Each row of numbers belongs to one of the elements below and depends on some of the facts about them. Some rows are named. Which element is each other row?

Known rows:
kabral: [ -2  -1   0   7   7   9  14 -16  -4   2  12  18  -4   9 -28   6   4   1
 -15 -11  15  -5  13   1 -27  -1  12  -7 -26  -1  -6   4   0   4  -9  -6
   2  18]
foskam: [ -1   1  -2   0   8  14  12 -14  -4   5  14  28 -10  10 -35  12  -4   4
 -10 -12  27  -9  12   0 -30   4  21  -6 -26  -6  -5   3  -4   1 -11  -8
  -2  20]
lakil: [ -1  -1  -1  -9  10  22   4 -17  -3  -8   2   1  -7  11 -16  -8   2  14
 -11  -5  17  -8  16   6 -25  -2  31  -5 -32   4  -9  -1  -6  12 -10  -9
  13   9]
drabik: [ -6  -4  -3 -14   9  24   4 -15  -2  -7   3  10  -9  11 -21  -5  -6  15
  -9  -5  26 -10  15   3 -26   0  36  -3 -36  -1  -7  -2  -7   9 -10 -11
   7  10]
kuvar: [-14  -4   0  -9   9  13   4 -16   0 -10   1   2   0  11 -17 -12   1  13
 -14  -2  18  -8  15   6 -24  -6  25  -3 -37   5  -6  -1  -3  15  -7  -8
   7  10]
sugrus: [ -4  -3  -1  -8  10  21   5 -17  -3  -9   1   1  -6  11 -15  -8   2  13
 -11  -4  16  -9  16   5 -23  -3  29  -5 -34   5  -9   0  -6  12  -9  -8
  14   9]
vobor: [ -2  -4   0  -3   8  26   4 -27  -4  -8   0  -7  -8   7 -18 -10   9  19
  -9   2  12  -4  18   2 -16   0  27  -7 -31  -3  -7   9  -2  14  -3 -11
   5   3]
stuvena: [  9 -16  -6  -1  14  25  19 -15  -5  -5   0  -7  -4   9  -8 -14  -8  13
  -5   3  16  -4  22  -5 -18  -8  27  -5 -26   5 -13  -2  -8   6 -11 -12
   6  10]
gotron: [  4  -4  -8  -3   8  19  13  -1  -5  -9   5  21 -22  11 -30   6  22  10
 -10  -4  20   2   8   8   0  -6  20   4 -23   0 -13  -9  -9  12   2  -8
 -32  10]
magepla: [ -9 -27   2   3   6  21  17 -17  -3   1  12 -12  -1  10 -28   9  18  11
 -19 -14  24  -7   6   2 -15  -3  25  -2 -18  10  -9 -15 -10   9  -5 -11
  17   4]
piple: [-10 -14   0   0   9  18  18 -19  -4  -1   9  -4  -4   9 -29   9  14  12
 -14 -11  30  -9   7   2  -6  -1  24  -2 -17  13 -10  -6 -11  16  -8 -12
  22   5]
nagu: [-19 -36   5   2   4  18  12 -12   1   2  13 -17   5  11 -32   5  19  11
 -26 -18  23  -4   5   6 -23  -7  27   0 -24   8  -4 -25  -7   7  -4 -11
  10   5]
gaper: [ -8 -15   1   1   8  18  17 -21  -6   1  10  -6  -3   9 -29   8  16  13
 -15 -13  29  -8   7   3  -7  -1  25  -2 -17  11 -10  -7 -12  17  -8 -12
  19   4]
figre: [-11   6   2  -2   9  13  16  -8 -15  -4   9 -14   1   7 -21  -4  29   7
  -1  -8  18   0  11  10  -1   8   5 -13 -28   2 -10  -4 -12   6  13  -8
  -2   2]
lurak: [-27   2   5  -4   8   5  11   3  -8   0   6 -11  14   9 -21 -13  28   6
 -13 -12  27   6  10  14  -3   3   6  -6 -37   0   0 -15  -7   5  10  -9
  -3   5]
feplom: [-17   4  -1 -10  10  12  19  -1 -14  -2  11   0  -1  10 -26   0  14   5
   2 -10  32  -4   9   8  -9  10  10 -10 -31   0  -9 -10 -15   2   9 -10
  -5   6]
radul: [-17   5   2  -4  10   9  17  -2 -13  -3   7 -11   7   8 -20  -8  26   6
  -6 -10  24   3  10  12  -2   6   8 -10 -31   3  -6  -9 -11   5   9  -9
   1   5]
tane: [-13 -14  -5 -13   9  16  20 -13 -11   0   9  14  -3  11 -21  13  28  -1
 -16 -11  24 -14  11  20 -29  -4  -1 -17 -19   7  -3  12 -18  13 -17  -5
 -16   9]

Facts:
bega Φ nagu; begro Φ sudi; begro Φ feplom
brafo Φ pibe; brafo Φ bugas; brafo Φ lurak
bralis Φ plosok; bralis Φ brire; bredre Φ brafo
bresagir Φ bokur; bresagir Φ lurak; briplar Φ pibe
briplar Φ ragru; briplar Φ tibu; briravin Φ gaskan
briravin Φ pirem; brire Φ nagu; bruzar Φ mugren
bruzar Φ bredre; bugas Φ traskem; bugas Φ plapok
dabo Φ figre; dabo Φ vato; dabo Φ grotrin
disus Φ ragru; dredir Φ flire; dretan Φ vuplun
drostar Φ vobor; drostar Φ vato; drudrek Φ tibu
druplu Φ vuplun; figre Φ druplu; figre Φ stedom
figre Φ flire; fira Φ regim; flalek Φ pelis
fliman Φ foskam; fliman Φ plutrik; flire Φ replus
flire Φ ragru; gaper Φ replus; gaskan Φ druplu
gaskan Φ brire; gebra Φ nezos; gebra Φ piple
gese Φ stustidren; gilek Φ nagu; godul Φ traskem
godul Φ kubrar; godul Φ pibe; godul Φ nedi
gostupi Φ neklar; gostupi Φ bredre; gostupi Φ vato
gotron Φ pibe; gotron Φ demil; gotron Φ nasteklak
gregraku Φ kluplam; gregraku Φ foskam; gridrer Φ plagomak
gridrer Φ lurak; grotibon Φ gilek; grotrin Φ skisik
grotrin Φ zavetru; kabral Φ traskem; kabral Φ rusko
kabral Φ skisik; kabral Φ gaskan; kevofli Φ nagu
kimol Φ grotrim; kimol Φ kuvar; klavis Φ vetem
klenil Φ gese; klenil Φ gilek; klenil Φ bredre
klobo Φ vuplun; klobo Φ flire; kludros Φ dotre
kludros Φ grotibon; kuvar Φ traskem; kuvar Φ bugas
lakil Φ tebrel; lakil Φ disus; lakil Φ mirik
lakil Φ notrak; lakler Φ grotrim; lurak Φ plapok
magepla Φ nagu; magrar Φ godul; megrem Φ kupul
miper Φ stuvena; mugren Φ plapok; mugren Φ brafo
muli Φ notrak; muli Φ kimol; nagu Φ plapok
nezos Φ feplom; nezos Φ skisik; nezos Φ trafeske
pelis Φ feplom; pibe Φ gilek; pibe Φ stuvena
pibe Φ vopul; piple Φ fliman; plaba Φ fira
plaba Φ tisko; plagomak Φ ragru; plegrim Φ brire
plosok Φ flalek; plutrik Φ brire; radul Φ lurak
ragru Φ kluplam; replus Φ kubrar; replus Φ regim
replus Φ vato; replus Φ plutrik; rusko Φ plapok
sakegrin Φ nedi; seflan Φ gaskan; skisik Φ stuvena
skisik Φ nagu; skomen Φ nasteklak; stedom Φ vuplun
stedom Φ pibe; stoplu Φ sakegrin; stustidren Φ nedi
stuvena Φ kupul; sudi Φ stuvena; sugrus Φ tuli
tane Φ sakegrin; tidruk Φ vobor; trafeske Φ bralis
traskem Φ plapok; traskem Φ vuplun; tratreflil Φ sudre
tuli Φ kubrar; tuli Φ grotrim; tumu Φ grotrim
tumu Φ vobor; tumu Φ pirem; vetem Φ brafo
vobor Φ kluplam; vobor Φ vuplun; vodrun Φ gropler
vodrun Φ begro; vodrun Φ plibor; vuplun Φ lurak
zege Φ druplu; zege Φ vobor; zirepi Φ kevofli
zutal Φ kupul; zuza Φ bredre; zuza Φ muli
bega Ω 650; begro Ω 814; bokur Ω 390
brafo Ω 338; bralis Ω 390; bredre Ω 390
bresagir Ω 650; briplar Ω 390; briravin Ω 947
brire Ω 338; bruzar Ω 650; bugas Ω 390
buzeklok Ω 763; dabo Ω 947; demil Ω 390
disus Ω 814; dotre Ω 338; drabik Ω 390
dredir Ω 650; dretan Ω 390; drostar Ω 338
drudrek Ω 947; druplu Ω 390; feplom Ω 814
figre Ω 814; fira Ω 947; flalek Ω 338
fliman Ω 390; flire Ω 947; foskam Ω 338
gaper Ω 763; gaskan Ω 338; gebra Ω 814
gese Ω 390; gilek Ω 390; godul Ω 390
gostupi Ω 763; gotron Ω 650; gregraku Ω 338
gridrer Ω 338; gropler Ω 650; grotibon Ω 814
grotrim Ω 947; grotrin Ω 814; kabral Ω 338
kevofli Ω 338; kimol Ω 814; klavis Ω 338
klenil Ω 390; klobo Ω 947; kludros Ω 814
kluplam Ω 338; kubrar Ω 390; kupul Ω 763
kuvar Ω 390; lakil Ω 390; lakler Ω 650
lunatil Ω 338; lurak Ω 814; magepla Ω 763
magrar Ω 814; megrem Ω 763; miper Ω 390
mirik Ω 390; mugren Ω 650; muli Ω 338
nagu Ω 763; nasteklak Ω 650; nedi Ω 947
neklar Ω 763; nezos Ω 947; nibron Ω 650
notrak Ω 763; pelis Ω 763; pibe Ω 650
piple Ω 763; pirem Ω 763; plaba Ω 390
plagomak Ω 338; plapok Ω 947; plegrim Ω 814
plibor Ω 814; plosok Ω 650; plutrik Ω 650
radul Ω 814; ragru Ω 947; regim Ω 390
replus Ω 814; rusko Ω 763; sakegrin Ω 338
seflan Ω 650; skisik Ω 338; skomen Ω 338
stedom Ω 390; stoplu Ω 814; stustidren Ω 814
stuvena Ω 390; sudi Ω 390; sudre Ω 390
sugrus Ω 390; tane Ω 947; tebrel Ω 338
tibu Ω 814; tidruk Ω 390; tisko Ω 650
trafeske Ω 338; traskem Ω 650; tratreflil Ω 338
tuli Ω 650; tumu Ω 814; vato Ω 390
vetem Ω 390; vidrik Ω 947; vobor Ω 390
vodrun Ω 390; vopul Ω 390; vuplun Ω 947
zavetru Ω 338; zege Ω 763; zirepi Ω 814
zusum Ω 814; zutal Ω 390; zuza Ω 390

Name these rows:
No name comes twice in this set of rows, the named rows included.
[-12  12   3  -7   9  10  14  -5 -16  -3  11  -8   2   9 -22  -3  27   4
  -1 -14  20  -2   9  14  -7   9   8 -12 -28   6 -11  -8 -15   7  12  -6
   3   5] : replus
[-13 -14  -8 -18   9  21  18 -10 -10   2   9  23  -8  11 -26  18  22   1
 -14 -13  34 -15  10  18 -30   1  10 -16 -20  -1   0   9 -20   8 -22  -8
 -20   9] : vidrik
[  3  -4  -1 -18   9  26   7 -19 -17  12  12   7  -2   9 -27   7  39   6
 -14 -22  19  -7  13  29 -32   0  13 -16 -13   1  -5  10 -24  17 -13  -4
 -13   6] : ragru
[ 11 -11  -9   0  10  20  20   0  -6  -7   4  16 -19  10 -26   3  19  10
  -9  -2  19   5  11   3   2  -9  18   4 -21   0 -15 -10  -9   9   0  -9
 -37  10] : pibe
[  1  -3  -6  -3   8  17  11  -1  -4  -9   3  22 -20  11 -29   6  25  12
 -14  -5  22   3   8   9   2  -5  21   6 -26  -2 -11  -8  -6  12   0  -8
 -30  10] : bresagir
[-16 -12  -5  -1   3  10  10  -3   0 -10   3  17 -13  11 -34  -1  27  12
 -18  -1  20   6   9   9  -1 -11   9   8 -33  -4  -5  -6   0  14   9  -8
 -46   7] : traskem
[ -2   1   0  -9  10  23   3 -17  -2 -10   1   4  -8  11 -14  -5   5  13
 -12  -5  17 -10  14   6 -22   0  32  -7 -32   5 -10  -1  -6  12 -11  -8
  21   9] : fliman
[-10 -14  -5  -9   9  22  18 -16 -11   2   6   8  -5   9 -21  11  35   3
 -17  -8  22  -9  13  18 -21  -2   2 -19 -17   1  -1  17 -14  12 -16  -8
 -15   5] : klobo
[  3   3  -1  -1   7  17   9 -18  -6   8  15  25  -9  10 -37   7  -1   7
  -9 -15  24  -7  13   1 -31   5  22  -6 -25  -9  -6   4  -5   3  -7  -8
  -8  18] : kluplam
[ -7 -22  -2   3  10  20  24 -19  -6   2   9  -9  -3   8 -27   6  10  12
 -13  -8  32  -7   9  -2  -4  -3  21   0 -17  12 -10  -6 -11  14  -9 -13
  14   5] : megrem
[  2   9   1   4  13  10  11  -6  -2   4   7  24   3   9 -22   0   5   1
 -21 -14  27  -2  13   6 -17  -1  23  -2 -24   0  -2  -1  -1   4 -22  -9
  17  22] : brafo
[  3   0   0 -10  11  23   2 -19  -4  -4   2  -2  -4  10 -16 -12   4  16
 -10  -7  16  -6  17   8 -24  -3  35  -4 -30   3 -10  -2  -8  14  -9  -8
  11   8] : briplar
[  3   0  -5  -2   7  21  10   0  -3 -15   4  23 -27  11 -28  16  30   8
 -14  -7  15  -3   4   9  -2   0  24  -1 -23   1 -13 -10  -6  10  -4  -7
 -16   9] : plutrik

Now the same elements, written a new way:
Named rows:
kevofli: [ -8   5   6  -2 -13 -27  11  -5   7   8   3   5  -9  -1  -2  -4   0   2
 -11  -9  -4  -4  -1   0 -12  -4 -11   1   4  -6   8  14   2 -10   7]
bega: [ -8   6   9  -7  -7 -23   7   1  14   6   1   7 -11   1  -5 -14  -1  -6
  -4   0  -4  -6  -8  -4 -13  -7  -3   3   8   0  17  13  14  -6  -1]
radul: [ -4  11   8   0   1 -29   5   6   7   1  -2  11  -8  -2  -6  -6   0   0
   5  -6 -10   0 -10  -4  -8  -7  -5  -4   4   0   8  15   2  -7   3]
zutal: [ -8   8  16  -7  -4 -22   9  -3  13   2   8  -5  -4  -3  -1 -14  -1   1
   8  -7   0  -4  -8  -1 -12  -3   3  -2   4  -1  14  18  -2  -7   8]
tuli: [ -9  11   7  -7  -8 -21   5  -3  12   7  -1   9  -9   0  -2 -12   0  -5
  -5   2  -4  -6 -11  -4 -10  -1  -5   3   5  -1  14  12  19  -7  -1]
godul: [-10  14  13  -8  -6 -20   5  -4  10   6   3  -2  -1  -4   4 -10  -1   1
   3  -7  -1  -7 -14   2  -8  -1  -3  -1  -3   0  11  16  -2  -6   2]
plosok: [ -7   4   7  -7  -9 -20   9  -3  12   4  -1   5 -11   1  -1 -15   2  -7
   0   4  -4  -5  -9  -4 -14   3  -5   6   9  -1  14  12  15  -9   2]
briravin: [-11  11  11  -2  -3 -28   3   0   6  14  -2  11  -5  -4  -1 -10  -1   3
   0   3  -2  -5  -2   0 -15  -6  -9   3   9   1  19  14   0   0  11]
plegrim: [ -4  10   8  -1   0 -29   7   6   7   0  -1  10  -9  -2  -6  -8   1  -1
   8  -6 -10   1 -10  -4 -12  -6  -5  -4   7  -1   7  16   0  -7   4]
gilek: [ -8   9  13  -9  -9 -21   5  -4  11   5   2  -1  -1  -3   2 -11   0   0
   1 -10   1  -7 -14   1  -7  -2  -3   0  -2   2  12  18  -4  -5   2]
tisko: [-15  17  13  -7 -20 -27  -2 -15   3  11   3  16  -8  -4  -6 -20   8  -5
   3  -5  -5  -5 -29 -11 -11   4  -8  10  18  -4  -1  11  26   1   3]
drudrek: [ -9  12  11  -1  -1 -28   3  -2   7  14  -1  13  -4  -4  -3  -8  -3   4
  -1   3  -1  -6  -2   0 -10  -7  -7   4   7   1  19  15   3  -1  12]
neklar: [ -6  16   8  -4  -9 -24   7  -2  11   9  -2   5  -5  -7  -3  -1  -1  -6
   6  -7  -1  -5  -7  13  -2   8 -13   8   5   1   7  10   9  -2   3]
begro: [ -2   6   8  -1   0 -25  11   0   6  -2  -3   5  -9  -1  -1  -8   5  -4
  16  -2  -7   1 -11  -3 -13   3  -7   2   7   0   1  15   0 -12  10]
zege: [ -8  16  10  -3  -6 -27   7   4  12   8   2   3  -8  -7  -8  -4  -3  -4
   6  -8  -4  -2  -2  10  -8   1  -7   2  10  -1  13  10   7   0   1]
brafo: [ -9   9   6  -2 -11 -26  10  -6   6  10   3   7  -8  -1  -1  -2   0   3
 -12  -8  -5  -5  -2   1 -10  -3 -11   0   1  -6   8  14   5  -9   7]
plapok: [ -9   9   9  -3  -5 -26   3  -5   5  14  -6  12  -2  -4   2  -8   0   2
   1   4   1  -8  -7   2  -9   0 -12   8   4   2  14  15   2  -3  12]
fira: [-15  17  15  -3 -12 -32  -2 -10  -2  18   0  17  -4  -7  -4 -16   3   3
   5   0  -2  -5 -17  -5 -14  -1 -11   9  17  -3   7  13   6   5  14]

Rows to name:
No name comes twice in this set of rows, the named rows included.
[-17  21  20  -7 -16 -28  -1  -9   3   8  10   6  -3  -8  -4 -21   4   3
   9 -13  -4  -4 -26  -7 -14   0  -2  -1  13  -5   3  15   3   4   5] : plaba
[ -8  17   9  -9  -9 -14   2  -6  11   4  -3   5   2  -7  10  -6   2   4
  -2  -3  -3  -8 -13   6  -2  14  -7  -3  -9   1  11  17   3  -7   3] : mirik
[ -8  13  10  -4  -7 -28   8   4  13   8   2   2  -8  -6  -9  -4  -4  -7
   7  -9  -3  -2  -2  10 -10  -2  -8   4  11   0  13  10   4   0   1] : magepla
[ -7  14   9  -4  -8 -25   9   1  12   7   1   3  -7  -7  -5  -4  -1  -6
   9  -6  -3  -2  -3  11  -9   7 -10   6  11  -1  10  10   6  -2   5] : piple
[ -8   9  14  -8  -7 -20   8  -5  12   3   4  -3  -2  -4   3 -12   0   1
   7  -6   0  -6 -11   1  -9   3  -1   0   1   0  12  17  -2  -7   7] : stuvena
[ -6  11   9  -5  -7 -24  12   0  11   6   1  -1  -8  -6  -4  -6   0  -8
  14  -5  -2  -1  -2  11 -12   9 -10   8  12   0   9  10   4  -4   7] : pelis
[ -8   7  14  -8  -4 -18  14  -4  10   0   6 -11  -5  -3   5 -16   2  -2
  16  -2  -1  -3  -9  -1 -19   7  -1   2   5  -1  11  16  -6 -11  11] : vodrun
[  0   0   6  -2  -5 -31   5   3   7   0  -7  12  -7   0  -5  -6   2  -4
   3 -13  -3  -4 -15  -2  -5 -12 -10   3   3   6   4  17  -4  -6   0] : grotibon
[ -5   7  11  -4  -1 -24   6  -9  17   8   4   8  -8   2  -9 -10  -4  -4
  -3  -2  -1  -7  -9  -4  -2 -12   1   5   7  -1  15  15  24  -9   4] : gotron
[ -3  13   6   0  -1 -25   4   3   7   1  -6  14  -6  -3  -1  -3   2   2
   3  -3 -10  -2 -11  -1  -4   3  -8  -4   0   0   5  15   5  -8   4] : disus

